Here is a tiny trained network, its code and every weight. The questions are about switching its units off for an input and a class, where a switched-off unit gives its printed mean instead of its output.

import numpy as np


def w(rows, s, z=0):
    codes = np.array(rows[::2]) - 128.0
    scale = np.full(codes.shape[1], s)
    scale[-1] = z or s
    return codes * scale


def norm(h):
    return h / np.sqrt((h * h).mean(-1, keepdims=True) + 1e-5)


def f(y):
    return np.maximum(y, 0)


def log_softmax(a):
    a = a - a.max(-1, keepdims=True)
    return a - np.log(np.exp(a).sum(-1, keepdims=True))


def net(x, mask):
    res = np.array(x, float).reshape(1, 6) / 4 @ E
    u = 0
    for l in range(2):
        y = f(norm(res) @ A[l][:, :-1].T + A[l][:, -1])
        res = res + np.where(mask[u : u + 5], y, B[l][:, -1]) @ B[l][:, :-1]
        u += 5
    return log_softmax(norm(res)[-1] @ U[:, :-1].T + U[:, -1])


A, B = {}, {}
E = w([
[194,68,84,126,205,177,119,192],'x0',
[131,39,95,175,60,173,149,167],'x1',
[32,91,135,66,130,182,36,127],'x2',
[18,13,249,190,131,65,156,138],'x3',
[55,118,137,95,171,150,222,149],'x4',
[80,126,65,254,241,185,87,58],'x5',
],0.0057)
A[0] = w([
[162,208,23,199,126,64,162,230,8],'0.n1',
[110,233,56,90,131,198,74,99,47],'0.n2',
[14,182,52,245,83,211,209,107,36],'0.n3',
[147,190,83,175,72,86,149,46,136],'0.n4',
[132,108,153,227,65,2,216,128,27],'0.n5',
],0.0065,0.0017)
B[0] = w([
[56,180,170,123,91,106,103,212,217],'0.n1',
[151,159,254,207,158,75,67,160,246],'0.n2',
[170,139,64,65,63,161,203,195,232],'0.n3',
[141,165,188,111,121,160,2,79,224],'0.n4',
[143,113,217,144,178,175,82,172,253],'0.n5',
],0.0088,0.0042)
A[1] = w([
[49,164,132,95,247,122,152,124,254],'1.n1',
[130,87,99,167,138,154,115,115,55],'1.n2',
[115,137,130,42,79,97,103,179,111],'1.n3',
[73,99,129,146,158,157,98,111,41],'1.n4',
[154,169,114,167,164,127,112,102,187],'1.n5',
],0.013,0.0014)
B[1] = w([
[199,196,136,43,142,62,34,74,254],'1.n1',
[176,1,155,210,135,219,177,191,171],'1.n2',
[112,176,31,190,89,188,166,85,252],'1.n3',
[87,190,108,98,93,104,222,96,193],'1.n4',
[79,93,159,64,244,57,131,91,219],'1.n5',
],0.0086,0.0063)
U = w([
[167,190,189,76,170,58,28,114,232],'0',
[191,52,76,111,222,63,129,104,3],'1',
[174,30,135,186,153,183,150,198,126],'2',
[183,205,9,79,71,168,167,132,156],'3',
[41,87,131,99,57,107,142,96,67],'4',
],0.012,0.0039)

Each question gives the input, the list of numbers given to net, and the class t.
The units are the neurons (one row each of A and B). Each row of codes is followed by its name. A weight is (code - 128) times the scale printed after its matrix; where a second scale follows, it is the last column's (A, B and U).
mask holds one flag per neuron, layer by layer. A switched-off neuron (its flag False) gives its mean, the last column of its row in B, instead of its output. The means were averaged over made-up inputs and are rounded, as every weight is.
A unit's drop is (log p(t) with every unit on - log p(t) with that unit switched off) / (log p(t) with every unit on - log p(t) with every unit switched off).
The circuit of an input: a set's keep is (log p(t) with only the set's units on - log p(t) with every unit switched off) / (log p(t) with every unit on - log p(t) with every unit switched off). Starting from all 10 units, units are removed one at a time, each time the one whose removal leaves the highest keep (on an exact tie, the one counted first), for as long as the keep stays at least 0.8.
units of the circuit, in order: the units of the circuit, biggest drop first
unit that matters most: the unit with the biggest drop
k most important neurons: the k neurons with the biggest drops, biggest first
top k neurons in layer l: the k neurons of layer l with the biggest drops, biggest first
drop of u: that unit's drop, to one decimal
input [6,0,-5,-6,-2,0], class 0: unit that matters most -> 0.n3
input [1,-3,5,2,4,-3], class 3: 3 most important neurons -> [1.n3; 0.n2; 0.n5]
input [-4,-5,-2,-4,4,-6], class 3: 2 most important neurons -> [1.n3; 0.n5]
input [-7,5,5,2,1,2], class 3: units of the circuit, in order -> [0.n3; 1.n3]
input [-1,4,-4,-8,-4,-3], class 0: top 2 neurons in layer 0 -> [0.n2; 0.n4]
input [0,3,-3,2,5,1], class 2: top 2 neurons in layer 0 -> [0.n5; 0.n3]
input [3,1,-2,2,5,5], class 3: top 3 neurons in layer 0 -> [0.n3; 0.n2; 0.n5]
input [-1,3,7,2,-3,8], class 2: top 2 neurons in layer 1 -> [1.n2; 1.n3]
input [-3,-4,4,-2,7,-5], class 3: 3 most important neurons -> [1.n3; 0.n5; 1.n5]
input [-2,0,-7,8,-1,7], class 2: top 2 neurons in layer 0 -> [0.n3; 0.n2]
input [-7,0,8,6,7,2], class 3: top 2 neurons in layer 0 -> [0.n3; 0.n2]
input [-8,5,-1,7,1,8], class 2: 2 most important neurons -> [0.n3; 1.n2]
input [4,-8,6,1,-3,-5], class 3: top 2 neurons in layer 1 -> [1.n3; 1.n5]
input [-4,7,7,-1,4,5], class 3: unit that matters most -> 0.n3
input [-3,7,-8,-4,-7,5], class 0: top 2 neurons in layer 0 -> [0.n4; 0.n1]
input [3,-5,0,-2,-6,-6], class 3: top 2 neurons in layer 1 -> [1.n3; 1.n1]
input [-7,6,2,0,8,-7], class 3: drop of 1.n3 -> 0.7
input [-3,5,2,-1,8,2], class 3: drop of 0.n5 -> 0.0
input [-5,5,-2,4,-3,8], class 2: drop of 1.n2 -> 0.1
input [6,-4,-6,-4,8,5], class 0: unit that matters most -> 1.n1
